Below are the code and all the weights of a small trained network. Each question names an input and a class and asks about switching units off, where a switched-off unit gives its printed mean instead of its output.

import numpy as np


def w(rows, s, z=0):
    codes = np.array(rows[::2]) - 128.0
    scale = np.full(codes.shape[1], s)
    scale[-1] = z or s
    return codes * scale


def f(y):
    return y / 2 * (1 + np.tanh(0.7978845608 * (y + 0.044715 * y**3)))


def log_softmax(a):
    a = a - a.max(-1, keepdims=True)
    return a - np.log(np.exp(a).sum(-1, keepdims=True))


def net(x, mask):
    res = np.array(x, float).reshape(1, 7) / 4 @ E
    y = f(res @ A[0][:, :-1].T + A[0][:, -1])
    res = res + np.where(mask, y, B[0][:, -1]) @ B[0][:, :-1]
    return log_softmax(res[-1] @ U[:, :-1].T + U[:, -1])


A, B = {}, {}
E = w([
[71,132,91,173,132,125],'x0',
[183,185,36,108,130,255],'x1',
[186,28,161,197,13,73],'x2',
[150,115,162,122,122,116],'x3',
[228,76,218,23,133,203],'x4',
[171,150,102,124,134,189],'x5',
[134,67,209,130,112,149],'x6',
],0.0073)
A[0] = w([
[61,46,101,196,90,112,203],'N1',
[170,158,66,97,131,57,111],'N2',
[101,115,83,152,153,163,122],'N3',
[60,122,55,155,164,83,132],'N4',
[175,89,73,122,1,69,20],'N5',
[188,94,63,67,146,187,38],'N6',
[128,209,110,76,128,123,64],'N7',
[123,157,81,226,161,108,177],'N8',
[19,108,233,92,75,168,2],'N9',
[97,175,163,110,213,108,33],'N10',
[145,192,107,188,132,60,44],'N11',
[112,133,231,96,93,153,185],'N12',
[119,8,154,73,206,27,137],'N13',
[177,90,119,147,90,112,71],'N14',
[95,163,166,109,235,224,62],'N15',
[90,135,180,127,221,32,135],'N16',
[160,154,121,161,136,203,56],'N17',
[63,187,103,125,169,227,89],'N18',
[175,93,183,165,177,221,232],'N19',
[158,146,81,217,172,138,243],'N20',
[152,114,164,82,141,185,128],'N21',
[50,124,24,18,133,111,228],'N22',
[112,154,128,77,142,160,101],'N23',
],0.0085,0.0023)
B[0] = w([
[173,119,177,59,147,203,231],'N1',
[219,32,111,149,222,32,147],'N2',
[151,92,178,98,99,51,158],'N3',
[253,96,101,24,70,200,218],'N4',
[115,208,164,127,66,140,204],'N5',
[229,78,54,174,183,155,219],'N6',
[109,242,167,212,135,99,175],'N7',
[91,23,114,78,190,185,208],'N8',
[117,57,117,175,70,79,181],'N9',
[171,161,154,162,71,203,179],'N10',
[220,148,35,118,239,162,171],'N11',
[80,90,65,109,180,122,219],'N12',
[185,88,31,179,111,194,247],'N13',
[144,191,200,114,62,144,166],'N14',
[143,183,101,196,127,164,254],'N15',
[173,120,47,165,87,193,224],'N16',
[134,187,100,157,199,93,180],'N17',
[188,114,169,108,94,115,244],'N18',
[100,111,106,101,159,85,247],'N19',
[147,102,147,91,199,100,193],'N20',
[82,80,49,142,123,106,219],'N21',
[230,125,243,148,145,152,223],'N22',
[145,134,181,107,117,74,176],'N23',
],0.0047,0.0063)
U = w([
[121,95,112,115,174,96,203],'0',
[122,117,172,164,166,101,251],'1',
[138,129,111,254,132,117,10],'2',
[126,107,168,194,189,66,143],'3',
[123,207,185,205,71,153,68],'4',
[79,157,136,55,108,149,76],'5',
],0.0086,0.0023)

Each question gives the input, the list of numbers given to net, and the class t.
The units are the neurons (one row each of A and B). Each row of codes is followed by its name. A weight is (code - 128) times the scale printed after its matrix; where a second scale follows, it is the last column's (A, B and U).
mask holds one flag per neuron, in row order. A switched-off neuron (its flag False) gives its mean, the last column of its row in B, instead of its output. The means were averaged over made-up inputs and are rounded, as every weight is.
A unit's drop is (log p(t) with every unit on - log p(t) with that unit switched off) / (log p(t) with every unit on - log p(t) with every unit switched off).
The circuit of an input: a set's keep is (log p(t) with only the set's units on - log p(t) with every unit switched off) / (log p(t) with every unit on - log p(t) with every unit switched off). Starting from the 12 units with the biggest drops (on a tie, the unit counted first), units are removed one at a time, each time the one whose removal leaves the highest keep (on an exact tie, the one counted first), for as long as the keep stays at least 0.8.
circuit, biggest first: the units of the circuit, biggest drop first
unit that matters most: the unit with the biggest drop
top k neurons: the k neurons with the biggest drops, biggest first
drop when u is switched off: that unit's drop, to one decimal
input [-8,3,-8,-4,-4,2,-4], class 4: circuit, biggest first -> N7, N22
input [1,-7,-8,6,-6,7,0], class 4: circuit, biggest first -> N10, N12
input [7,-7,-6,4,-3,-2,7], class 2: circuit, biggest first -> N16, N13
input [-2,-2,-1,0,-7,-7,-3], class 0: circuit, biggest first -> N4, N8, N11
input [-4,-7,8,-4,-4,-5,7], class 4: circuit, biggest first -> N5, N14
input [-5,-5,7,3,-3,-7,4], class 4: top 3 neurons -> N5, N14, N1
input [-3,-5,8,4,5,0,-3], class 4: circuit, biggest first -> N5, N14
input [3,6,8,6,1,-8,4], class 4: unit that matters most -> N5
input [2,5,8,0,-8,2,0], class 0: circuit, biggest first -> N8, N20, N1
input [-6,-8,3,-3,-1,0,1], class 2: circuit, biggest first -> N13, N16
input [8,0,7,-7,-4,-7,-1], class 5: top 3 neurons -> N1, N4, N5
input [8,8,-5,-1,6,-8,2], class 2: circuit, biggest first -> N15, N6
input [7,-1,4,6,-6,-8,3], class 5: top 2 neurons -> N1, N4
input [0,-8,5,5,3,0,-2], class 2: circuit, biggest first -> N13
input [-6,-2,6,-5,2,-2,1], class 4: top 3 neurons -> N5, N14, N8
input [-6,8,5,3,-8,1,0], class 0: top 2 neurons -> N8, N20
input [1,-2,-8,-6,6,2,-7], class 4: drop when N4 is switched off -> 0.0
input [5,-4,7,3,-7,4,-4], class 0: drop when N5 is switched off -> -0.1
input [6,4,3,-1,1,0,5], class 5: drop when N11 is switched off -> 0.1
